Look-ups in named tables: a row name and a column name give one cell, copied from the table.

Noto =
	Zuf	Navi	Zomig	Sosi	Tid	Ruk	Daliv	Sogi	Doned
Zeker	0.233	0.456	0.720	0.425	0.800	0.481	0.156	0.579	0.564
Gav	0.137	0.473	0.760	0.515	0.851	0.431	0.170	0.551	0.580
Veba	0.253	0.436	0.723	0.468	0.787	0.458	0.168	0.579	0.523

Gav, Zuf -> 0.137
Gav, Doned -> 0.580
Zeker, Daliv -> 0.156
Zeker, Sosi -> 0.425
Veba, Sosi -> 0.468
Veba, Tid -> 0.787
Veba, Zuf -> 0.253
Zeker, Doned -> 0.564
Veba, Ruk -> 0.458
Gav, Daliv -> 0.170
Gav, Zomig -> 0.760
Veba, Zomig -> 0.723
Zeker, Ruk -> 0.481
Row with the largest Tid: Gav

Sinen:
,Niz,Rupaf,Povegoz,Fosimop
Zufaref,-8.143,3.681,2.106,1.121
Boritav,-5.180,-7.078,-6.603,2.639
Fasa,-5.921,7.268,2.106,1.772
Lagusid,3.708,8.164,2.106,-0.830
Deg,-6.662,-6.181,-6.603,5.025
Pog,2.967,-6.181,-8.469,1.555
Tof,8.152,-0.802,-2.249,-1.047
Pamesi,5.189,6.371,-0.383,0.037
Fezum,2.226,-6.181,-7.847,1.121
Foraro,-7.402,-6.181,-5.359,1.772
Kimiroz,-3.699,-7.078,-7.225,1.772
Feba,-0.736,9.061,3.350,-0.397
Gonazo,-6.662,5.474,2.106,1.338

Rupaf of Fasa is 7.268
Fosimop of Lagusid is -0.830
Fosimop of Deg is 5.025
Niz of Boritav is -5.180
Povegoz of Gonazo is 2.106
Fosimop of Zufaref is 1.121
Fosimop of Boritav is 2.639
Niz of Lagusid is 3.708
Rupaf of Kimiroz is -7.078
Fosimop of Gonazo is 1.338
Niz of Zufaref is -8.143
Fosimop of Fasa is 1.772
Niz of Fasa is -5.921
Povegoz of Fezum is -7.847
Fosimop of Pamesi is 0.037
Niz of Gonazo is -6.662

Table Kurat
,Guferi,Defosi,Rozege,Goguba,Gen,Pez,Zatares,Nal,Gesi,Litinil
Magivub,16805,-12583,19906,-48675,1502,-46005,-4274,-53590,13834,23752
Sut,28324,15978,4046,28146,8026,68394,23832,22899,5952,2887
Deruka,5933,46236,-11327,15719,42908,-19449,-6871,67569,50081,6680
Luv,209,18266,51365,37591,-4755,-34017,38632,27926,-54978,18717
Fepe,-23935,28132,90444,36582,340,-3879,13009,23162,-61291,18241
Nor,3433,9744,18474,3044,3081,42608,17888,1308,-14060,-125
Pir,-14084,17176,34361,-9459,2620,11265,16601,13265,-30204,4067
Vak,32056,-1526,27088,-43995,3735,-31425,4714,-33694,11048,23890
Lolubat,8956,-3322,22201,-35845,2055,-40458,3916,-13130,1997,20553
Lag,24160,55565,20346,1038,29493,-1749,15408,58594,8441,8941
Pom,16756,23410,-25008,27712,31454,7064,652,30218,53045,10283
Zesuvis,9686,19558,-9005,20828,24585,11838,2156,35605,33831,6009
Vame,13563,14163,10012,12722,4959,20268,19445,17846,-1965,4744

What is the Litinil of Luv in Kurat? 18717
What is the Pez of Luv in Kurat? -34017
What is the Pez of Vame in Kurat? 20268
What is the Defosi of Vame in Kurat? 14163
What is the Rozege of Nor in Kurat? 18474
What is the Pez of Zesuvis in Kurat? 11838
What is the Pez of Deruka in Kurat? -19449
What is the Rozege of Lolubat in Kurat? 22201
What is the Zatares of Vame in Kurat? 19445
What is the Guferi of Pom in Kurat? 16756
What is the Rozege of Sut in Kurat? 4046
What is the Rozege of Deruka in Kurat? -11327
What is the Gesi of Vak in Kurat? 11048

Vog:
	Vun	Dovum	Tadi	Ropa	Sarono
Govun	72	135	91	118	176
Zulivo	170	139	193	134	207
Bap	161	139	183	132	202
Zab	45	162	72	137	162
Tor	70	174	71	164	97
Tevar	201	142	162	166	64
Muk	81	145	136	115	251
Lopav	95	166	83	164	77

Tevar, Sarono => 64
Zulivo, Ropa => 134
Muk, Ropa => 115
Zulivo, Vun => 170
Zulivo, Tadi => 193
Lopav, Vun => 95
Tevar, Tadi => 162
Govun, Vun => 72
Bap, Sarono => 202
Zab, Ropa => 137
Which row has the largest Dovum? Tor

Table Dar
,Femino,Lago,Bilar,Timuv,Sab,Kem,Tise
Let,33846,49317,77089,33374,13501,49611,21856
Suz,17745,44633,45523,25476,14534,47574,19340
Kof,22630,52740,46911,28918,8051,43992,14468
Rut,33846,49551,77154,33656,14003,49777,22466
Topako,26152,47889,36717,20032,31936,45480,34494
Kir,22673,53012,46522,28911,8399,44300,13999
Rata,33400,49535,75884,33547,13272,49850,21634

What is the Lago of Topako in Dar?
47889
What is the Sab of Rata in Dar?
13272
What is the Kem of Let in Dar?
49611
What is the Femino of Kof in Dar?
22630
What is the Kem of Suz in Dar?
47574
What is the Femino of Suz in Dar?
17745
What is the Bilar of Kir in Dar?
46522
What is the Tise of Kir in Dar?
13999
What is the Bilar of Kof in Dar?
46911
What is the Lago of Rata in Dar?
49535
Which row has the largest Kem? Rata

Dubenu =
columns: Pezi, Kepore, Mas, Gufa, Buras, Debo, Vetez, Bir, Feg
Gav: [160, 45, 1, 89, 16, 186, 114, 103, 92]
Nim: [49, 67, 106, 174, 64, 108, 145, 178, 144]
Vilel: [74, 87, 32, 232, 23, 83, 234, 161, 198]

Vilel, Kepore -> 87
Gav, Mas -> 1
Nim, Gufa -> 174
Vilel, Feg -> 198
Nim, Buras -> 64
Nim, Kepore -> 67
Gav, Debo -> 186
Vilel, Buras -> 23
Nim, Bir -> 178
Nim, Debo -> 108
Gav, Bir -> 103
Nim, Feg -> 144
Gav, Vetez -> 114
Gav, Buras -> 16
Which row has the largest Pezi? Gav

Borilu:
columns: Kitizuv, Suz, Nat, Salo, Pef
Kirone: [41801, -32203, 2383, -17120, 30454]
Gad: [36453, -44824, 10798, -31767, 29743]
Bolon: [26091, -66829, 27895, -56053, 26794]
Sagup: [4691, 35616, -13808, -12722, 9982]
Duv: [46260, -5353, 67979, -28285, -15798]
Ded: [42666, -28157, -618, -16377, 31068]
Dinot: [30986, -22809, -52201, 27860, 79774]
Gez: [2250, 41966, -45311, -53001, 15978]
Benom: [39765, -37802, 6575, -24330, 29623]
Giva: [38935, -13629, 17295, -6264, 25423]
Siz: [39675, -11557, 13384, -1799, 26345]

What is the Kitizuv of Gez in Borilu?
2250
What is the Pef of Kirone in Borilu?
30454
What is the Kitizuv of Benom in Borilu?
39765
What is the Pef of Siz in Borilu?
26345
What is the Salo of Kirone in Borilu?
-17120
What is the Suz of Gad in Borilu?
-44824
What is the Suz of Giva in Borilu?
-13629

Voninu:
,Liluse,Fafo,Dum
Dun,9678,9387,6362
Kur,7915,8868,6508
Zav,5502,9680,3613
Bivu,93745,92369,12761
Tus,7976,3462,8696
Pum,8284,6229,6879
Rela,13281,5492,6964

Liluse of Kur is 7915
Dum of Bivu is 12761
Fafo of Tus is 3462
Fafo of Pum is 6229
Liluse of Bivu is 93745
Liluse of Pum is 8284

Sezop.csv
,Bifisok,Zuv,Telenar,Lir,Tezulig,Zegi
Sak,605,734,473,773,378,319
Tasul,399,494,619,276,571,530
Leg,390,709,733,533,432,272
Kez,497,424,470,122,486,603
Ruv,590,683,497,805,401,298
Tunetan,694,412,213,570,508,717

What is the Tezulig of Tunetan in Sezop? 508
What is the Zuv of Kez in Sezop? 424
What is the Lir of Leg in Sezop? 533
What is the Telenar of Leg in Sezop? 733
What is the Tezulig of Sak in Sezop? 378
What is the Zegi of Tasul in Sezop? 530
What is the Telenar of Tunetan in Sezop? 213
What is the Tezulig of Kez in Sezop? 486
What is the Telenar of Sak in Sezop? 473
Which row has the largest Zegi? Tunetan

Vozerav =
|  | Zadu | Far | Pivigeb | Sesubo | Fam | Nole |
|---|---|---|---|---|---|---|
| Vak | 214 | -162 | -482 | 709 | 953 | 131 |
| Zap | 709 | 105 | 118 | 232 | -54 | 512 |
| Ratabob | -512 | 690 | -108 | 956 | 700 | -336 |
| Tem | 221 | 451 | -560 | 222 | 265 | 62 |

Tem, Zadu -> 221
Zap, Nole -> 512
Vak, Sesubo -> 709
Vak, Nole -> 131
Ratabob, Sesubo -> 956
Zap, Zadu -> 709
Ratabob, Pivigeb -> -108
Vak, Fam -> 953
Ratabob, Fam -> 700
Tem, Far -> 451
Zap, Far -> 105
Zap, Pivigeb -> 118
Zap, Sesubo -> 232

